Here is a tiny trained network, its code and every weight. The questions are about switching its units off for an input and a target symbol, where a switched-off unit gives its printed mean instead of its output.

import numpy as np


def w(rows, s, z=0):
    codes = np.array(rows[::2]) - 128.0
    scale = np.full(codes.shape[1], s)
    scale[-1] = z or s
    return codes * scale


def norm(h):
    return h / np.sqrt((h * h).mean(-1, keepdims=True) + 1e-5)


def softmax(a):
    e = np.exp(a - a.max(-1, keepdims=True))
    return e / e.sum(-1, keepdims=True)


def log_softmax(a):
    a = a - a.max(-1, keepdims=True)
    return a - np.log(np.exp(a).sum(-1, keepdims=True))


def net(x, mask):
    ids = ['ΘΛαβδτω'.index(c) for c in x.split()]
    T = len(ids)
    res = E[ids] + P[:T]
    u = 0
    for l in range(3):
        r = norm(res)
        for j in range(2):
            rows = slice(2 * j, 2 * j + 2)
            q, k, v = (r @ M[l][rows].T for M in (Q, K, V))
            z = softmax(np.where(np.tri(T) > 0, q @ k.T / 2**0.5, -1e9)) @ v
            o = O[l][rows]
            res = res + np.where(mask[u + j], z, o[:, -1]) @ o[:, :-1]
        u += 2
    return log_softmax(norm(res)[-1] @ U[:, :-1].T + U[:, -1])


Q, K, V, O = {}, {}, {}, {}
E = w([
[185,148,190,118,101,176,112],'Θ',
[146,192,95,157,69,103,179],'Λ',
[86,143,112,150,66,97,245],'α',
[148,137,101,4,174,81,96],'β',
[153,116,169,193,105,105,178],'δ',
[163,118,170,195,109,108,173],'τ',
[165,115,172,190,102,104,166],'ω',
],0.0029)
P = w([
[187,133,65,184,131,130,97],'0',
[119,172,174,136,167,130,168],'1',
[134,135,119,71,99,163,187],'2',
[99,102,120,156,68,96,57],'3',
[115,142,186,120,94,35,151],'4',
[155,179,194,62,114,116,254],'5',
],0.0041)
Q[0] = w([
[52,91,23,133,167,201,144],'L0H1',
[2,52,84,197,141,133,55],'L0H1',
[117,143,172,143,87,71,98],'L0H2',
[70,92,75,199,123,133,28],'L0H2',
],0.0088)
K[0] = w([
[56,162,87,255,146,65,187],'L0H1',
[112,171,173,253,81,178,187],'L0H1',
[129,181,167,81,134,150,231],'L0H2',
[210,155,105,213,108,223,197],'L0H2',
],0.0066)
V[0] = w([
[150,86,172,236,94,223,161],'L0H1',
[66,66,59,166,21,84,173],'L0H1',
[158,223,117,194,137,174,90],'L0H2',
[250,5,21,97,72,153,103],'L0H2',
],0.0029)
O[0] = w([
[252,221,105,173,102,117,156,45],'L0H1',
[180,163,247,34,81,82,149,7],'L0H1',
[96,110,87,35,177,62,70,166],'L0H2',
[46,241,169,194,210,120,58,53],'L0H2',
],0.0029,0.0012)
Q[1] = w([
[167,165,127,59,120,76,60],'L1H1',
[107,103,7,120,254,80,148],'L1H1',
[96,180,126,110,229,168,135],'L1H2',
[146,199,158,171,179,223,163],'L1H2',
],0.008)
K[1] = w([
[100,128,94,111,98,23,52],'L1H1',
[250,157,79,128,95,108,149],'L1H1',
[139,183,128,202,85,114,129],'L1H2',
[216,140,115,162,74,128,147],'L1H2',
],0.011)
V[1] = w([
[104,123,62,177,87,31,2],'L1H1',
[62,127,172,65,111,77,139],'L1H1',
[143,125,109,156,73,225,217],'L1H2',
[153,120,128,161,44,70,46],'L1H2',
],0.0032)
O[1] = w([
[115,110,252,96,31,203,229,145],'L1H1',
[40,146,84,99,155,84,177,43],'L1H1',
[76,82,230,84,89,126,217,194],'L1H2',
[130,12,34,205,122,144,151,3],'L1H2',
],0.0029,0.00056)
Q[2] = w([
[73,82,123,108,254,208,225],'L2H1',
[63,85,247,100,115,58,137],'L2H1',
[102,100,129,44,26,67,121],'L2H2',
[90,150,26,181,120,10,193],'L2H2',
],0.0077)
K[2] = w([
[83,116,95,166,38,119,27],'L2H1',
[89,165,158,52,55,129,152],'L2H1',
[69,130,85,46,119,50,134],'L2H2',
[126,169,190,169,2,29,184],'L2H2',
],0.0082)
V[2] = w([
[164,241,101,5,101,200,89],'L2H1',
[200,95,187,148,154,122,3],'L2H1',
[130,148,159,89,121,158,238],'L2H2',
[150,101,117,180,154,205,50],'L2H2',
],0.004)
O[2] = w([
[253,199,242,204,112,134,229,210],'L2H1',
[141,143,113,197,11,37,39,133],'L2H1',
[163,174,142,193,118,54,80,224],'L2H2',
[92,135,156,75,156,72,210,5],'L2H2',
],0.0043,0.0019)
U = w([
[231,146,114,226,89,104,102,167],'Θ',
[138,101,206,43,83,136,236,100],'Λ',
[82,91,91,107,118,117,88,11],'α',
[13,255,181,138,205,97,92,120],'β',
[70,88,81,121,123,111,80,126],'δ',
[119,82,81,112,245,227,145,250],'τ',
[79,88,89,109,129,118,83,110],'ω',
],0.008,0.0015)

Each question gives the input, a string of symbols that net reads in full, and the target symbol t.
The units are the heads (2 rows each of Q, K, V and O). Each row of codes is followed by its name. A weight is (code - 128) times the scale printed after its matrix; where a second scale follows, it is the last column's (O and U).
mask holds one flag per head, layer by layer. A switched-off head (its flag False) gives its mean, the last column of its rows in O, instead of its output. The means were averaged over made-up inputs and are rounded, as every weight is.
A unit's drop is (log p(t) with every unit on - log p(t) with that unit switched off) / (log p(t) with every unit on - log p(t) with every unit switched off).
The circuit of an input: a set's keep is (log p(t) with only the set's units on - log p(t) with every unit switched off) / (log p(t) with every unit on - log p(t) with every unit switched off). Starting from all 6 units, units are removed one at a time, each time the one whose removal leaves the highest keep (on an exact tie, the one counted first), for as long as the keep stays at least 0.8.
circuit, biggest first: the units of the circuit, biggest drop first
unit that matters most: the unit with the biggest drop
which heads matter: for each layer, one digit per head in row order, 1 if its drop is at least 0.15 and else 0, layers parted by /
input Λ Λ Θ, target Θ: which heads matter : 10 / 10 / 01
input ω Θ Λ Λ Θ δ, target Θ: unit that matters most : L2H2
input Θ δ ω β ω, target δ: circuit, biggest first : (L1H2, L2H1, L1H1, L0H1)
input β Λ β β β ω, target Θ: which heads matter : 00 / 11 / 01
input α β ω Λ, target β: which heads matter : 11 / 01 / 10
input Θ Λ β δ, target Λ: circuit, biggest first : (L2H1, L0H2)
input α ω Λ Λ, target Λ: which heads matter : 00 / 11 / 10
input δ Θ Θ Θ, target Λ: circuit, biggest first : (L1H1, L2H2)
input α Θ ω β α α, target β: circuit, biggest first : (L0H2, L1H1)
input δ β ω Θ, target β: circuit, biggest first : (L0H1, L0H2, L2H1, L1H2)
input Θ Θ ω, target Θ: which heads matter : 00 / 10 / 00
input Λ Θ β α Θ α, target τ: which heads matter : 10 / 10 / 11
input α β Λ, target τ: which heads matter : 10 / 00 / 10
input Θ β δ ω, target β: circuit, biggest first : (L1H2, L0H2, L0H1, L2H1)
input Θ Θ β δ δ, target β: which heads matter : 11 / 11 / 00
input Λ ω Θ Θ, target Λ: unit that matters most : L1H2
input α β ω, target τ: which heads matter : 10 / 00 / 10
input Λ α β ω δ, target β: circuit, biggest first : (L0H1, L1H2, L1H1)
input α β Θ, target τ: which heads matter : 10 / 10 / 10
input β α τ, target β: circuit, biggest first : (L0H2)
input τ β Θ α, target β: circuit, biggest first : (L0H2, L1H2)
input τ α Θ α, target Λ: which heads matter : 00 / 00 / 10
input β Θ ω α τ, target δ: which heads matter : 10 / 00 / 10
input Θ Θ τ ω Θ Λ, target Θ: which heads matter : 00 / 10 / 01
input Λ Θ β β, target Λ: which heads matter : 01 / 10 / 10
input β τ ω δ Θ, target δ: circuit, biggest first : (L0H1, L2H1)
input β Θ ω, target β: unit that matters most : L0H2
